Small tables with named rows and columns. After each table, cells are looked up by row and column.

Nid
        Zorifuz  Refesi
Bik       14230   52856
Zov       16280   42120
Fizoma    43100   22275
Dorul     76460   58847
Dak       43058   28190
Vosafa    16098   45499
Seb       17411   82998
Fof       40383   18324
Vabe      15744   47275
Lef       46801   18614

What is the Zorifuz of Bik in Nid?
14230
What is the Refesi of Fof in Nid?
18324
What is the Zorifuz of Dorul in Nid?
76460
What is the Refesi of Bik in Nid?
52856
What is the Refesi of Vabe in Nid?
47275
What is the Zorifuz of Fizoma in Nid?
43100

Table Zosub
	Fal	Tupe	Sus
Gir	6.695	7.882	2.141
Nilil	4.289	4.842	6.989
Kiko	2.986	5.041	4.499
Gomib	5.388	4.985	3.236
Tules	7.107	6.389	0.484
Kenazo	6.043	5.722	3.531
Mirez	6.084	6.237	4.932
Bitaf	5.884	4.000	3.708
Suzone	3.983	4.638	3.859
Kolip	6.121	4.603	4.455
Gat	6.876	5.196	3.750

Tupe of Gomib = 4.985
Sus of Kiko = 4.499
Sus of Gir = 2.141
Tupe of Kenazo = 5.722
Fal of Gir = 6.695
Tupe of Kolip = 4.603
Sus of Kenazo = 3.531
Sus of Kolip = 4.455
Tupe of Nilil = 4.842
Fal of Nilil = 4.289
Sus of Bitaf = 3.708
Fal of Kenazo = 6.043
Tupe of Tules = 6.389
Tupe of Bitaf = 4.000

Table Vif
,Mal,Pap,Tor,Duz,Rur,Rizotum,Gar,Vil
Napedum,0.5,0.4,0.4,0.5,0.5,0.5,0.5,0.5
Defese,0.5,0.5,0.6,0.6,0.8,0.7,0.6,0.2
Fodu,0.6,0.6,0.6,0.4,0.3,0.6,0.5,0.7
Fal,0.5,0.3,0.4,0.5,0.4,0.4,0.3,0.5
Lem,0.2,0.6,0.4,0.5,0.4,0.4,0.6,0.5
Zekinil,0.4,0.7,0.4,0.5,0.5,0.5,0.6,0.5
Vit,0.1,0.6,0.3,0.5,0.2,0.4,0.5,0.5
Simapo,0.5,0.5,0.4,0.5,0.5,0.6,0.6,0.5
Nete,0.2,0.6,0.5,0.4,0.4,0.4,0.5,0.4
Mubu,0.6,0.3,0.4,0.5,0.4,0.4,0.3,0.6
Futiram,0.8,0.4,0.6,0.5,0.5,0.7,0.5,0.7
Bigela,0.5,0.6,0.5,0.6,0.6,0.4,0.5,0.5
Zat,0.3,0.4,0.3,0.7,0.5,0.4,0.5,0.4
Vus,0.2,0.7,0.5,0.3,0.1,0.3,0.5,0.6

Vit, Pap -> 0.6
Zekinil, Pap -> 0.7
Fodu, Duz -> 0.4
Napedum, Rizotum -> 0.5
Defese, Tor -> 0.6
Fodu, Tor -> 0.6
Futiram, Rizotum -> 0.7
Defese, Rur -> 0.8
Fal, Mal -> 0.5
Futiram, Mal -> 0.8
Simapo, Tor -> 0.4
Lem, Rur -> 0.4
Nete, Tor -> 0.5
Napedum, Rur -> 0.5
Vus, Vil -> 0.6
Zat, Vil -> 0.4
Which row has the largest Mal? Futiram

Nok.csv
,Zunelaf,Fuzura,Kod,Pavivon,Lifi,Pabolom,Lofab,Digafop,Mipazuk
Fud,-305,342,141,41,-811,-406,-806,-593,-95
Fomomi,-309,512,604,-324,-286,-270,14,-390,540
Zap,1,-265,-328,222,384,319,409,452,-623

Fud, Pabolom -> -406
Fud, Digafop -> -593
Fud, Lifi -> -811
Zap, Kod -> -328
Zap, Lifi -> 384
Zap, Digafop -> 452
Zap, Fuzura -> -265
Fomomi, Pavivon -> -324
Zap, Pavivon -> 222
Zap, Zunelaf -> 1
Zap, Lofab -> 409
Fomomi, Digafop -> -390
Fud, Kod -> 141
Zap, Pabolom -> 319
Fomomi, Zunelaf -> -309
Zap, Mipazuk -> -623
Fud, Pavivon -> 41
Fomomi, Mipazuk -> 540
Fomomi, Fuzura -> 512
Fomomi, Lifi -> -286
Row with the largest Kod: Fomomi

Zaz =
         Tuk  Daru  Zudom  Fino  Zolaz  Savodo
Zik      209    19    216    18     23     212
Vogo      23    20    213    22    209      21
Pagos    209   211     20   213     20     212
Bapade   180   212    212   209     20      22
Tezumo   212    21    213    20    211     213
Gulapib  213   214    214   198     23     210

Bapade, Daru: 212
Zik, Fino: 18
Bapade, Savodo: 22
Zik, Tuk: 209
Pagos, Savodo: 212
Vogo, Daru: 20
Zik, Zudom: 216
Gulapib, Zudom: 214

Mopilos:
,Dakan,Zam,Zona,Famoku,Vike,Nev,Roru,Sipopeg,Levu,Baki
Zepo,0.4,0.4,0.3,0.1,0.5,0.2,0.2,0.7,0.4,0.4
Mivug,0.5,0.3,0.2,0.5,0.5,0.4,0.2,0.5,0.4,0.1
Rotup,0.4,0.4,0.4,0.6,0.4,0.5,0.4,0.3,0.7,0.2
Vif,0.4,0.4,0.4,0.5,0.3,0.4,0.3,0.7,0.8,0.1
Vesekip,0.3,0.4,0.4,0.1,0.5,0.2,0.3,0.4,0.4,0.6
Tufun,0.4,0.4,0.4,0.2,0.5,0.4,0.3,0.6,0.4,0.7
Megiv,0.4,0.4,0.4,0.3,0.5,0.3,0.3,0.5,0.6,0.3
Pep,0.3,0.4,0.5,0.1,0.3,0.4,0.4,0.9,0.4,0.8
Dumom,0.4,0.4,0.4,0.4,0.3,0.3,0.3,0.6,0.9,0.2

Zam of Megiv: 0.4
Famoku of Pep: 0.1
Baki of Mivug: 0.1
Famoku of Mivug: 0.5
Sipopeg of Zepo: 0.7
Famoku of Rotup: 0.6
Row with the largest Nev: Rotup

Lef =
         Mirulez  Gug  Delefek
Dop          0.9  0.5      0.8
Bap          0.6  0.6      0.8
Pez          0.4  0.8      0.4
Zufa         0.3  0.8      0.5
Ner          0.2  0.8      0.6
Gogivu       0.4  0.6      0.8
Nav          0.2  0.7      0.5
Medovan      0.7  0.7      0.5
Kud          0.2  0.8      0.5
Leve         0.6  0.6      0.7
Nuv          0.4  0.8      0.4
Puz          1.0  0.4      1.0

Delefek of Nav: 0.5
Mirulez of Nuv: 0.4
Gug of Gogivu: 0.6
Gug of Medovan: 0.7
Mirulez of Dop: 0.9
Mirulez of Leve: 0.6
Which row has the largest Delefek? Puz

Regel:
|  | Vib | Dizufe | Dem | Bavode | Ren | Lanibem | Vopaget |
|---|---|---|---|---|---|---|---|
| Dekaz | 186 | 187 | 189 | 175 | 194 | 202 | 205 |
| Kemik | 186 | 185 | 190 | 177 | 175 | 193 | 200 |
| Vor | 194 | 196 | 187 | 206 | 187 | 178 | 174 |
| Rupi | 194 | 195 | 189 | 203 | 204 | 191 | 179 |
| Gepegep | 186 | 186 | 191 | 187 | 199 | 141 | 188 |
| Vado | 202 | 204 | 186 | 238 | 222 | 32 | 133 |
| Tipumir | 189 | 187 | 191 | 191 | 173 | 207 | 188 |
| Bot | 193 | 194 | 188 | 200 | 205 | 191 | 180 |

What is the Vopaget of Bot in Regel? 180
What is the Vopaget of Vado in Regel? 133
What is the Vib of Bot in Regel? 193
What is the Bavode of Bot in Regel? 200
What is the Bavode of Vado in Regel? 238
What is the Lanibem of Gepegep in Regel? 141
What is the Ren of Kemik in Regel? 175
What is the Vib of Kemik in Regel? 186
What is the Dem of Gepegep in Regel? 191
Which row has the largest Dizufe? Vado

Nilib.tsv
	Nake	Noka	Lani	Gugofu
Nabiv	206	200	170	189
Relev	135	133	159	142
Mupige	123	93	122	120
Lim	191	190	172	195
Taz	197	186	125	165
Vulavu	206	142	139	220
Kuzuze	109	54	85	106
Lup	196	196	175	185
Mitiv	212	212	180	187
Tuzusa	113	86	122	104

Noka of Lim = 190
Lani of Mupige = 122
Lani of Kuzuze = 85
Nake of Taz = 197
Lani of Mitiv = 180
Lani of Tuzusa = 122
Gugofu of Nabiv = 189
Nake of Relev = 135
Nake of Mitiv = 212
Lani of Lup = 175
Noka of Mupige = 93
Lani of Vulavu = 139
Noka of Nabiv = 200
Nake of Tuzusa = 113
Noka of Taz = 186

Fetu
|  | Fariten | Fekup | Fivaroz | Zizet | Duk | Fesif | Let | Gafe |
|---|---|---|---|---|---|---|---|---|
| Sifun | 188 | 159 | 80 | 109 | 199 | 156 | 147 | 190 |
| Mil | 64 | 144 | 159 | 113 | 73 | 148 | 153 | 70 |
| Betu | 192 | 81 | 185 | 199 | 179 | 77 | 80 | 183 |
| Mip | 85 | 180 | 129 | 116 | 88 | 183 | 187 | 91 |
| Ramalap | 202 | 106 | 166 | 199 | 188 | 101 | 103 | 194 |
| Rig | 186 | 123 | 162 | 191 | 174 | 119 | 121 | 181 |
| Semab | 137 | 169 | 76 | 72 | 156 | 170 | 162 | 143 |
| Zedame | 201 | 98 | 175 | 203 | 185 | 94 | 96 | 192 |
| Suramer | 125 | 80 | 186 | 148 | 124 | 80 | 84 | 120 |
| Litiko | 167 | 174 | 61 | 75 | 185 | 171 | 160 | 172 |
| Tiz | 96 | 78 | 181 | 119 | 106 | 79 | 82 | 95 |

What is the Zizet of Mil in Fetu? 113
What is the Gafe of Mil in Fetu? 70
What is the Fekup of Tiz in Fetu? 78
What is the Gafe of Ramalap in Fetu? 194
What is the Fariten of Ramalap in Fetu? 202
What is the Fekup of Rig in Fetu? 123

Table Fal
,Nepori,Kitifi,Zam,Guv,Gik
Veputig,59689,25302,45563,45155,60253
Gifep,41078,70431,38266,52656,35274
Zolov,30012,31247,54342,35790,33026
Pibus,64501,31741,41781,49839,62703
Tas,62378,63302,31915,57876,55750
Pesorol,61280,69467,31643,60715,54614
Vavudes,78787,57516,28548,62536,71356
Pip,22647,40400,51091,32039,27611
Fofupob,49073,75101,34246,58337,42073
Gumub,10867,62383,48969,35707,12700
Gov,47583,29085,46008,39010,51062
Kub,48422,64832,36421,53194,45015

Kitifi of Kub: 64832
Guv of Pip: 32039
Kitifi of Pibus: 31741
Nepori of Zolov: 30012
Kitifi of Pip: 40400
Kitifi of Veputig: 25302

Buz =
	Luk	Bofet	Dafi	Dakit	Noz
Dapabim	5.022	-1.693	-6.013	-1.070	-6.102
Zerutas	4.977	-3.870	-6.013	-1.582	-2.611
Keka	4.968	-0.793	-6.013	-2.820	-3.508
Kor	5.838	-4.777	-6.013	-1.717	-2.808
Fip	4.597	-3.032	-6.013	-1.783	-2.415
Mefu	5.012	-0.929	-6.013	-2.692	-3.649
Telo	1.371	-0.349	-6.013	-2.562	-1.304
Rire	4.815	-1.552	-6.013	-4.132	-1.979
Zalis	1.482	-0.415	-6.013	-2.571	-1.229
Nage	4.834	-3.644	-6.013	-1.631	-2.559
Paza	1.687	-0.623	-6.013	-2.567	-1.199
Galib	4.521	-0.527	-6.013	-6.021	-1.650
Fus	4.873	-3.690	-6.013	-1.598	-2.573
Nirod	5.264	-1.287	-6.013	-2.306	-4.690

Dakit of Kor: -1.717
Noz of Fus: -2.573
Luk of Paza: 1.687
Noz of Nirod: -4.690
Noz of Telo: -1.304
Dafi of Telo: -6.013
Dafi of Paza: -6.013
Luk of Galib: 4.521
Dafi of Keka: -6.013
Luk of Nage: 4.834
Dakit of Telo: -2.562
Luk of Fip: 4.597
Dafi of Fip: -6.013
Bofet of Nirod: -1.287
Bofet of Kor: -4.777
Luk of Rire: 4.815
Dakit of Nage: -1.631
Noz of Zerutas: -2.611
Noz of Zalis: -1.229
Dakit of Nirod: -2.306
Row with the largest Dakit: Dapabim

